In the rows, 128 means zero.
Each row of numbers stands for one node and depends on some of the facts below. Use the named rows to name the rest.

How the nodes are related:
rostar (Λ dasan) (ψ kurin) (Ξ biror) (Θ litra)
zisteval (Λ trosku dasan) (Θ flogures)
sikel (Λ minil) (Ξ plokli)
dasan (Ξ zisteval)
zeklas (Λ lasko stimun) (ψ klonin) (Θ tredes)
tratas (Λ dasan skapeklos) (Θ skebal)
fike (Λ mokebras) (Ξ stidan)
trufal (Θ klaka)
briruzuk (Λ rostar subem) (ψ zisen) (Ξ skasur)
guta (Λ stezer dasan seplan) (ψ treses) (Θ plizu)
klafla (Λ tastur) (Θ keta flevuk)
skigis (ψ vemen) (Ξ mugi)
saflin (Θ depli)
steskel (ψ treses) (Ξ staklin) (Θ buda)
fladru (ψ diflik) (Ξ nogroflis)
skapeklos (ψ drukol)
plizu (ψ skeflur) (Ξ dasan)
gresen (ψ staplun) (Θ mestoskem)
kiplis (Λ dasan briruzuk) (Ξ klaka) (Θ kedro)
robrigram (Λ plizi) (ψ kanuk) (Ξ lafle) (Θ gaduk)
grumun (ψ kirem) (Ξ stezer) (Θ trafu)
staplun (Λ dasan)
skestuske (ψ staplun) (Ξ tusto)
fetros (ψ plizi)
gogri (ψ staplun) (Ξ reflus)
treses (Λ tusto)
fuvi (Λ pefek lafle nurin) (ψ zikluk) (Ξ brestiri)
lafle (ψ skefle)
tibras (Ξ klunuk)
skapan (Ξ skemem) (Θ zedal pipa)
vaba (Ξ zedal) (Θ stidan)
meskun (ψ saflin)
kloso (Θ trosku)
bulepel (Λ tavu) (ψ zikluk) (Ξ nurin)
biplos (ψ nazer) (Ξ trobrum)
subem (Λ seplan) (ψ tavu) (Ξ klekli)
nogroflis (ψ trepladil) (Θ minil)
kanuk (Λ plizi) (Θ stubrar)
truzok (Θ klires)
metrim (Λ skapeklos lasko) (Ξ tratas)
graplok (ψ gigudrol) (Ξ fleper) (Θ klaka litra flogures)
klaka (Ξ braflo) (Θ gasan)
giter (Λ seplan) (ψ tufir) (Ξ didak)
teklis (ψ fotas) (Θ buda)
studa (Λ steskel bere) (ψ treses)
kedro (ψ truzok) (Θ lafle)
kurin (Λ trosku dasan) (Ξ mutil) (Θ tufir)
mestoskem (Λ seplan) (ψ klunuk) (Ξ steskel)
nemus (Λ seplan flevuk) (Θ skemem klafla)
mopim (Θ depli)
stezer (Λ nurin)
pipa (Ξ kloskal)
bripla (Λ votule) (ψ keta) (Θ tastur)
braflo (Λ trafu kanuk)
skasur (ψ klafla)
duvu (Ξ bere) (Θ vemen)
pefek (Λ seplan) (Θ stubrar)
klires (Λ flevuk) (Ξ graplok) (Θ vaba)
gruplelam (Ξ plevi)
mokebras (Θ flogures)
lefim (Λ trosku)
plokli (ψ boflom) (Ξ fladru) (Θ fizes)
staklin (Λ minil zisteval) (ψ giskastul)
drodrol (Λ lasko sobuk) (ψ brustel) (Ξ tode)
tubimek (ψ boflom) (Ξ drutrek)
vemugik (Θ vasu)
klunuk (ψ keta)
plisu (Λ stezer seplan) (ψ mibil) (Θ kloskal)
broma (Ξ stubrar) (Θ brestiri)
buplom (ψ makun) (Ξ tubru)
depli (Ξ tavu) (Θ lafle)
klastofla (Λ flevuk)
litra (Θ depli)
tobim (Ξ serun) (Θ vegruplu)
fuflam (ψ kligu)
brasku (ψ dogan) (Ξ nemus) (Θ brorasul)
trosku (Λ seplan) (ψ drobrol) (Ξ vubi)
koplok (ψ tufir) (Ξ gruplelam) (Θ mikek)
reflus (Λ dasan) (Θ razi)
griklur (Λ fleke)
bamo (Λ trafu) (Θ fizes stidan)
skemem (Ξ broma)
flatru (Ξ giter) (Θ drukol meskun)
gaduk (Θ votule)
buda (ψ skebal) (Ξ drokanek)
tastur (Λ lasko) (Θ drokanek)
trafu (ψ kanuk) (Ξ briruzuk)
visufus (ψ nazer) (Ξ pipa)
stodem (Λ dasan) (ψ fleke)
pligam (Θ graplok)
stidan (ψ keta) (Ξ skavol) (Θ tastur)
keflilek (ψ kluflam)
vubi (Ξ seplan) (Θ faku)
trobrum (ψ treses) (Θ trafu duvu)
trives (ψ bulepel) (Θ kedro)
pebror (ψ gasan) (Ξ druklom) (Θ klaka)
zipapla (ψ klafla)
ridruk (Θ tobim)
druplik (Λ seplan) (Ξ tubimek) (Θ kedro)
tusto (ψ tufir)
skemil (ψ klunuk) (Θ vemen)
kloskal (Ξ klastofla) (Θ lefim klires)
nazer (Λ tapen)
trukik (Λ trosku) (Ξ vaba) (Θ teklis)
feskim (Λ fotas) (Θ bubretri vemen)
stesu (ψ plizi) (Ξ grodas)
tode (ψ vubi) (Ξ truzok)
drutrek (Ξ teklis) (Θ trobrum)
flevuk (ψ tresen)
sobuk (Ξ fleke)
mutil (ψ gigudrol) (Θ stesu)
skenus (Λ tastur) (ψ klunuk)
drazul (Λ lasko) (Ξ gikluven)
togen (ψ saflin) (Θ plokli)
tubru (Ξ studa) (Θ druplik)
nurin (Ξ gutrin) (Θ kedro)
filagrak (Θ vasu grigri)
lasko (Λ dasan)
stimun (Λ dasan minil) (ψ faku) (Ξ drodrol)
minil (ψ datis)
skedasko (Ξ skebal)
skebal (Ξ brizu) (Θ keta)
zisen (Θ klaka fladru)
vasu (Λ fleper) (Θ gasan duvu tastur)
grodas (Λ dasan) (Ξ trukik)
brorasul (Λ drokanek)
fleke (Λ mokebras dasan) (ψ bulepel) (Ξ mestoskem) (Θ fidosum)
klabre (ψ skefle) (Ξ gibak) (Θ tobim)
sirel (ψ faku)
brubrir (Ξ sikel) (Θ ridam)
drokanek (Λ mokebras trosku brasku) (ψ gasan) (Ξ plizu)
zuri (ψ lonim)
seplan (Ξ grumun)
grizes (Λ fleper) (ψ plegrir) (Ξ trives)
moga (Λ vasu) (Θ broma)
biror (Ξ plogir) (Θ tubru)
groter (ψ brustel) (Ξ brasku)
dazak (ψ vemen) (Ξ skedasko)
bere (ψ tastur) (Ξ groter) (Θ filagrak)
skavol (Ξ mokebras) (Θ nurin)
skeflur (Λ mopim) (Θ klonin)
kligu (Ξ mikek)
razi (Λ stodem) (Θ ridam)
gikluven (Θ troflol)
gibak (Λ nurin) (Θ treses)
bubretri (Λ lasko) (ψ zikluk) (Ξ metrim)
fizes (ψ keta)
diflik (Θ trives)
mikek (Ξ troflol) (Θ nurin)
plogir (ψ tatrum) (Ξ filagrak)
mugi (Λ dasan) (Ξ drazul) (Θ depli bukler)
ladrun (Θ pefek)
didak (Ξ lusti)
trepladil (Λ steskel) (ψ klonin) (Ξ fike)
brizu (ψ saflin) (Ξ skapeklos)
baska (ψ zuri) (Θ skapeklos)
bukler (Λ skenus trepladil) (Ξ skestuske) (Θ stubrar)
stubrar (Ξ minil)
flogures (ψ minil) (Ξ visufus)
fidosum (Ξ rostar) (Θ skenus)
lonim (Θ gasan)
klonin (Λ nemus)
serun (ψ kiplis) (Ξ klires) (Θ kedro)
gasan (ψ keta) (Ξ buplom)
zikluk (ψ nazer) (Θ ladrun briruzuk)
brestiri (ψ drobrol) (Ξ tapen)
keta (Θ klaka)
plevi (Λ flevuk) (ψ zisen) (Ξ zeklas) (Θ fizes)
tapen (Ξ drobrol)
lusti (Θ drobrol)
vegruplu (ψ skefle) (Ξ zikluk)
vimus (ψ bubretri) (Θ klekli)
troflol (ψ klunuk) (Θ tubru)
druklom (ψ kligu) (Ξ bulepel) (Θ druplik)
stedar (ψ kligu) (Ξ koplok) (Θ fleper)
brustel (ψ griklur) (Ξ fuflam)
brogrin (Θ tapen baska)

Some rows with their names:
trafu: [105 165 121 216 122 105  87  64 136  77  30 153  79  90 168 163 155 155
 109 169  88 136 107 213 109  83 171 127 130]
vubi: [ 94 150 129 132 153 168 104  85 130 134 103 136 114 112 168 151 120 121
 132 128 146 138 118 142 110 124 123 146 115]
nurin: [190 111 182 161  92  65 161 200 138 178 122 106 116 156  92 153  96 131
 153 120 141 138 132  86 160 156 137 131 119]
diflik: [124 118 146 114 116 111 133 130 127 146 102 139 138 125 127 156 102 146
 123 123 149 167 106 118 117 133 106 171 131]
bamo: [ 88  95 132 139  89 123 122  89 115  91 109 161 135  60 110 113 143 172
  82 123 130 121  98 178 165  91 124 182 132]
vaba: [114  94 161 113 102 126 149 142 134 116 190 129 142 125  73 115 127 156
 122 131 144  86 108 154 132 112 153 120 121]
brorasul: [149 146  99 146 120 128 142 140 117 143 116 110 118 119 111 109 119 122
 120 126 121 116 164 123 138 127 101 142 160]
mestoskem: [158 157  81 147 116 138 122 187 161 193 196 110 102 109 118 133 149  89
 107 159  97 119 161 125 189 138 142 126 149]
plokli: [102 110 145 132 102 133 126 148 130 110 146 115 137 114 116 132 138 118
 133 135 127 120 119 173 122 110 150 110 135]
drobrol: [155  85 158 108 120 149 184 149 140 131 177 160 162 169  89 102 120 169
 131 141 148  73 127  54 130 160 128 170  77]
kligu: [ 92 186 121 158 180 187  88  53 130 140  76 144  90  99 177 176 100 133
 131 140 143 146 116 165  74 112 113 155 124]
mibil: [113 133 125 122 134 151 143 111 134 134 108 147 132 126 127 116 125 142
 127 131 141 130 127 114 102 134 124 157 120]
stesu: [ 94 170 107 168 147 152  80 100 125 120  72 107 101 104 179 167 127 101
 144 158 100 156 129 191  80  98 143  99 143]
dogan: [112 138 125 120 131 144 140 116 133 130 103 149 130 127 129 123 118 144
 124 128 140 131 123 115 101 134 126 160 118]
klaka: [125 152 132 134 177  73 117 111 161 104 140 136 139 161  90 140 115 158
 104 140 108 112 123 120 112 133 132  90 107]
gaduk: [107 130 123 120 122 134 138 127 132 123 108 148 137 132 128 116 133 125
 134 139 133 134 126 117 104 136 129 140 130]
meskun: [111 129 114 138 109 122 138 154 136 108  98 127 146 129 131 121 140 119
 135 149 114 131 138 123 104 129 143 121 133]
makun: [107 136 126 120 130 144 139 119 134 131 106 153 129 132 125 124 123 140
 125 127 147 128 120 120 103 134 122 155 119]

Rows to name:
No name comes twice in this set of rows, the named rows included.
[152  72 166 107 107 111 143 157 128 147 138 128 163 138 116 155 114 145
 137 122 146 144 105 106 141 142 121 145 104] | skavol
[115  96 162 107  97 136 151 139 131 120 176 135 150 121  98 118 133 139
 130 122 148 100 110 133 137 120 153 130 112] | kloskal
[136 100 158  99 141  60 125 139 150 107 140 126 180 148 105 126 120 139
 113 114 127 135 119  92 156 150 133  84  94] | graplok
[ 78 185 122 161 167 142  82  67 138 117 110 120  91  92 140 168 115 134
 120 141 117 141 112 203  84  84 137 101 143] | duvu
[159  99 142 127 122 128 162 172 141 126 139 135 153 162 104 134 124 146
 143 163 115 102 129  94 115 149 142 137 101] | stubrar
[106 149 127 142 147 150 103  98 129 127  98 129 116 117 160 145 137 113
 132 147 127 144 120 156 100 117 139 129 124] | skedasko
[140 190 112 208 136 122  92 107 117 137  71  93  57 116 168 152 138  90
 146 114 113 146 165 181 120 112 132  83 163] | trosku
[133  78 172  90 136  91 180 116 115 137 178 126 183 204  61  29 154 149
 142 155 131 128 100 120 193 105 199 107 122] | trobrum
[128  70 177  97 105 132 179 147 131 123 213 150 160 135  73  95 125 162
 121 111 172  84 107  99 151 143 134 148  91] | truzok
[136 110 143 117 144  84 139 151 151 102 150 132 168 160  93 118 136 142
 123 141 109 102 129  99 133 143 146  91 101] | fladru
[116 194  80  90 181 107 129 108 209 166 193 187  99 142 116 146 148 176
  62 134 128 137  98  69 132 149 142 177  98] | keta
[154  84 174 104 107 127 182 161 140 120 173 154 157 165  97 103 127 159
 139 129 164  84 111  60 141 166 149 146  76] | tavu
[179  55 178  73  79  96 151 229 113 113 148 143 159 184  62 141 108 118
 158 134  89 112  82  76 164 149 104 144 101] | trives
[124 177 148 169 122  61 135 158 164 129  91 121 107 152  90 110 130 102
 129 125 118 137 157 102 129 160 153  87 119] | flevuk

Now the same nodes, written a new way:
Some rows with their names:
pebror: [236 123 119 182  63 166 128 140 147 154 138 130 150 114  98 164 126 126
 185 101 169  84 102 134 140 129 114 156  99 131 118 182]
trepladil: [222 140 132 194  85 183 139 125 136 165 136 143 162 125  98 156 129 129
 204 131 151  76 103 111 142 127 114 134 113 157 144 188]
plokli: [166 156 127 169  83 154 122  93 114 148 140 152 151 133 105 164 129 149
 157 130 160 108 131 129 128 125 110 134 159 135 135 183]
nurin: [129 163 143 191  70 125 138  60 132 114 129 142 126 138 122 150 111 109
 149 156 148 150 160 147 133  98  89 163 149 114 143 165]
bubretri: [206 190 137 183  55 144 167 162 121 177 128 133 182 150  76 157 159  65
 225 151 159  39  91 125 128 126 179 180 153 146 149 181]
gogri: [225 137 130 189  86 176 138 124 135 167 137 145 163 122  97 153 123 130
 197 131 147  85 107 114 149 130 111 132 113 156 140 185]
tubru: [144 161 136 178  76 138 131  87 111 138 125 146 124 143 123 159 117 123
 138 145 151 132 142 142 128 117  92 138 160 118 135 162]
grizes: [221 142 135 189  84 174 140 128 135 166 137 143 160 128 100 159 130 120
 196 132 152  81  99 114 146 127 119 132 109 158 141 185]
gikluven: [109 170 121 172  77 127 122  68  96 123 114 156 112 151 112 181 120 136
 108 142 145 139 144 136 119 114  88 136 191 102 140 155]
pefek: [119 152 159 208  39 165 153 117  94 153 104 178 152 170 155 217 143 144
 143 169 194 108 125 131 122 150  75 150 110 173 120 167]
klafla: [174 162 136 186  46 167 133 102 101 137 116 135 129 150 112 177 128 106
 157 150 156  98 114 145 110 128  92 153 157 111 146 160]
mopim: [170 139 123 179  57 165 122  99 109 138 108 162 152 166  94 187 106  88
 152 144 156 124 135 140 134 142  75 114 155 125 132 170]
bamo: [172 160 149 169  58 162 127  96  96 151 122 148 134 150 125 168 129 115
 143 153 156 113 125 145 128 133  89 129 151 127 142 165]
plisu: [138 151 149 195  43 166 143  95 106 140 122 174 161 149 123 209 152 160
 152 150 187  97 123 123 125 137  95 162 118 161 133 183]
sirel: [178 151 129 171  63 160 125  77 111 140 130 160 152 129  87 180 134 137
 154 143 147 102 117 124 140 128  99 142 149 132 155 180]
drukol: [176 153 137 178  59 156 133  91 104 144 113 153 131 141 107 176 122 112
 140 155 138 113 117 133 144 132  84 133 145 126 152 160]
ridam: [177 153 136 176  60 156 131  91 104 147 115 152 133 142 108 175 124 114
 139 155 139 114 117 134 143 134  85 133 145 126 151 160]
lafle: [105 162 105 183  81 135 118  47 113 109 121 170 138 140  75 192 125 151
 132 133 147 129 145 117 123 106  96 143 192 112 154 175]

Which node is each row?
No name comes twice in this set of rows, the named rows included.
[175 152 143 176  55 156 131  88 107 142 121 149 134 142 114 168 120 110
 144 154 146 120 130 142 138 131  82 138 143 123 144 163] | diflik
[157 180 207 200  63 211 155 109  99 107 116 148 147 188  89 150 138  77
 136 117 155  73  80 138 107 106 127 151 169 104 183 130] | lasko
[173 149 126 181  69 147 132 111 115 140 118 139 122 141 117 166 116 122
 145 130 149 114 127 132 128 124  90 139 145 110 126 161] | skebal
[171 156 143 175  60 167 126  94  99 147 118 151 137 154 116 174 126 110
 149 152 156 113 125 139 128 134  86 124 153 127 144 166] | kanuk
[171 156 142 182  58 159 135  94 104 143 113 153 131 147 108 179 126 111
 141 155 143 110 114 132 139 132  86 138 144 127 154 157] | brorasul
[111 165 118 177  74 129 124  73  99 117 111 156 113 151 106 182 120 135
 106 134 146 137 142 133 120 114  86 137 188  96 138 152] | mokebras
[111 173 123 169  77 127 121  71  92 128 117 154 110 149 118 177 123 142
 106 141 150 137 144 139 114 117  89 134 193 102 139 155] | filagrak
[182 141 197 181  91 212 139 120 135 112 131 172 173 170  83 139 141 113
 148  64 171  83 107 110 143 106 126 121 123 123 141 165] | rostar
[167 146 143 184  55 152 129  53 140 114 140 156 166 132  90 162 120 107
 178 151 159 130 154 143 143 109  94 164 132 132 149 191] | kedro
[139 159 114 178  83 146 123  69 113 130 127 161 137 130  87 179 131 156
 143 131 144 112 130 115 128 113 104 142 172 122 151 176] | brizu

The same nodes again, as new rows of numbers:
Named rows:
zisteval: [124  97  93 126 176  87 173 154 142 108 161 117 209 198 150 136 213 136
 150 136  98 161 107 105 125 180 141 101  85 150 120  74 151 177 176 135
 174  93 133 146 118]
fuflam: [144 140 130 125 115 106 107 113 118 159 116 123 125 104 146 101 108 115
 139 104 147  91 119 138 112 122 121 129 136 126 127 145 145 114 131 138
 108 160 127 119 130]
skapeklos: [100 165  62 139 178  70 167 161 123 145 189 148 124 232 119  88 251 124
 131 132 155 181 108 124 122 149 113  77  99 168 108 101 128 146 176 155
 194 120 128 127 109]
brizu: [124 168 130 135 130 130 122 143 141 132 152 112 183 179 137  99 165 141
 116 155 106 146 122 146 121 122 121  89 113 160 132 119 142 142 158 126
 180 122 149 157 121]
giskastul: [129 117 137 125 128 132 138 149 127 138 128 145 104 134 128 147 106 138
 120 132 141 130 136 126 126 123 136 164 128 144 148 142 142 118 124 135
 149 123 130 119 129]
mokebras: [115 137  88  83 178  99 177 156 151 111 194 109 156 201 133 136 213 136
 138 140 141 143  99 109 103 165 110  79  96 177 122  97 114 158 164 131
 196 123 106 144 132]
mugi: [118  94 123 126 131  44 141 109 104 100  93 138 142  97 130 134 129 116
 136  89 137 104 130 103 125 165 139 167 123 122  99  98 151 138 140 158
  89 124 136 112 116]
drazul: [102 147 140 160 109  65 146 134 134  82 114 116 180 143 101 103 146 131
 102 121 126 133 147 130 152 140 141 174 109 143 109 121 138 140 163 150
 115 104 168 147 109]
griklur: [119  91 128 143 148  88 149 134 129  95 123 137 146 132 116 141 134 110
 130 121 133 145 142 114 147 147 142 172 116 122 124 118 134 138 140 136
 104 105 134 125 128]
kanuk: [132 113 146 120 132 129 115 135 136 113 132 139 115 126 120 153  97  97
 140 134 130 149 129 138 143 151 111 144 141 139 163 136 135 126 123 139
 150 131 122 136 153]
skemil: [129 157 115 124 115 139 109 123 123 141 128 116 133 123 132 123 125 127
 125 122 128 121 118 124 135 118 132 107 135 128 117 136 131 135 131 121
 140 141 131 133 132]
zedal: [135 143 106 123 175 127 142 147 172 152 176 128 161 215 153 110 175 126
 144 161 106 167 113 140 120 128 144  99 108 167 152 115 153 161 151 126
 193 109 133 152 131]
klaka: [141 135 140  94  96 136 135 118 139 151 109 143  93 105 140 127 112 106
 155 107 154  79 118 141 131 146 125 151 138 104 126 139 137 129 111 151
 121 126 120 123 129]
zisen: [122 131 156  97 121 152 128 137 147 112 109 142  98 134 112 157 128 114
 147 132 131 127 119 130 159 137 127 135 136 128 132 117 129 145 123 135
 141 111 101 133 141]
ladrun: [136 127 135 121 127 135 125 131 135 132 122 131 110 124 127 127 117 122
 128 129 126 123 131 137 120 124 124 132 132 136 135 128 128 124 120 131
 134 122 126 130 132]
guta: [138  77 106 171 135  99 127 127  91 122 107 111 204 103 153 119 161 154
 126 121  95 135 131 106 134 153 128 135  91  99 111 100 151 135 142 113
  93 125 151 124 109]
gresen: [137 140 122 132 127 129 106 131 113 138 123 123 132 126 131 115 130 134
 119 128 133 125 121 132 117 115 127 105 131 139 123 136 131 124 129 130
 133 147 137 127 122]
groter: [119 178 151 141  97 125 110 123 141 121 127 109 168 138 116  90 129 145
 109 138 126 111 127 150 137 121 103 117 125 143 132 129 129 127 145 132
 135 125 141 152 120]

Which node is each row?
No name comes twice in this set of rows, the named rows included.
[136 112 148 141 130 133 132 139 142 140 121 145 120 135 137 139 107 119
 134 135 124 144 136 141 137 123 143 159 130 130 152 141 148 127 117 135
 131 111 131 133 133] | treses
[150  98 114 136 180 139 141 150 162 156 170 124 218 202 178 127 180 159
 160 159  74 167 107 126 132 137 134 103  87 145 165  87 166 155 152 110
 184  97 119 151 128] | klastofla
[126 153 117 137 114 147 105 123 126 146 113 116 152 125 146 122 118 128
 133 122 103 133 122 128 148 115 154 117 139 118 115 131 138 144 135 126
 144 137 138 128 137] | bripla
[151  93 144 137 127 111 116 121 120 141 107 129 151  93 149 132 112 142
 153 106 133 101 117 112 140 135 109 162 117 108 135 110 155 115 135 118
  83 143 106 118 127] | gibak
[108  93  88 150 136 121 148 121  83 102  98 153  81  95 103 145 134  90
 122 109 130 150 164 108 128 142 179 136 138  79  78 138  90 136 106 132
  70 115 148  97 128] | bubretri
[123 162 139 117 142 140 127 134 170 122 153  99 177 183 130  93 164 149
 115 159  93 130 116 138 115  98 140  91 113 170 129 123 130 146 148 113
 161 112 140 162 119] | teklis
[146  99 123 127 129 176 105 110 103 136  91 130  76  84 129 146  89 111
 118 132 105 129 146 127  98 104 178  96 147 101 111 147  99 129  91 111
  86 132 144 108 132] | grizes
[137 122 143 134 126 138 107 133 128 137 110 132 124 132 127 129 114 122
 133 137 117 139 127 133 131 119 145 136 130 137 135 128 150 136 124 131
 132 120 134 131 134] | moga
[130 134 135 135 128 135 112 130 127 132 137 138 113 138 114 122 128 107
 141 132 131 142 126 140 145 136 114 124 138 128 141 133 126 127 126 130
 126 129 112 129 135] | zuri
[129 116 159 136 136 140 121 134 149 131 117 146 111 145 121 138 116 123
 141 134 116 136 131 134 153 123 146 157 129 126 149 126 151 137 123 131
 118 105 118 133 131] | nazer
[114 172 158 127 102 139 132 131 151 116 145 114 144 149 105 106 128 142
 108 145 142 113 131 149 138 109  93 139 125 147 140 142 116 114 137 131
 138 124 130 148 123] | tapen
[133 129 138 115 129  98 117 103 134 146 119 145 111 109 135 124  80 124
 141 103 141  93 126 130 121 123 122 151 152 128 132 131 150 118 106 149
 118 148 113 115 129] | mikek
[120 122  84 143 178  64 154 148 130 129 142 116 211 202 163 105 206 133
 128 137  86 161 123 114 109 133 196  99  85 173 102 101 176 190 180 139
 171 106 172 152 108] | zeklas
[138 114 156 136 134 132 114 138 141 120 119 140 127 127 119 149 101 104
 147 134 119 151 129 132 153 134 138 158 132 132 154 136 147 132 123 136
 134 115 126 135 148] | skeflur
[129  96 113 117 130 169 129 105 105 126 111 157  49  84 126 163  89 113
 120 127 125 138 149 134 105 139 137 115 157  92 120 136  93 112  71 135
 119 120 124  97 133] | depli

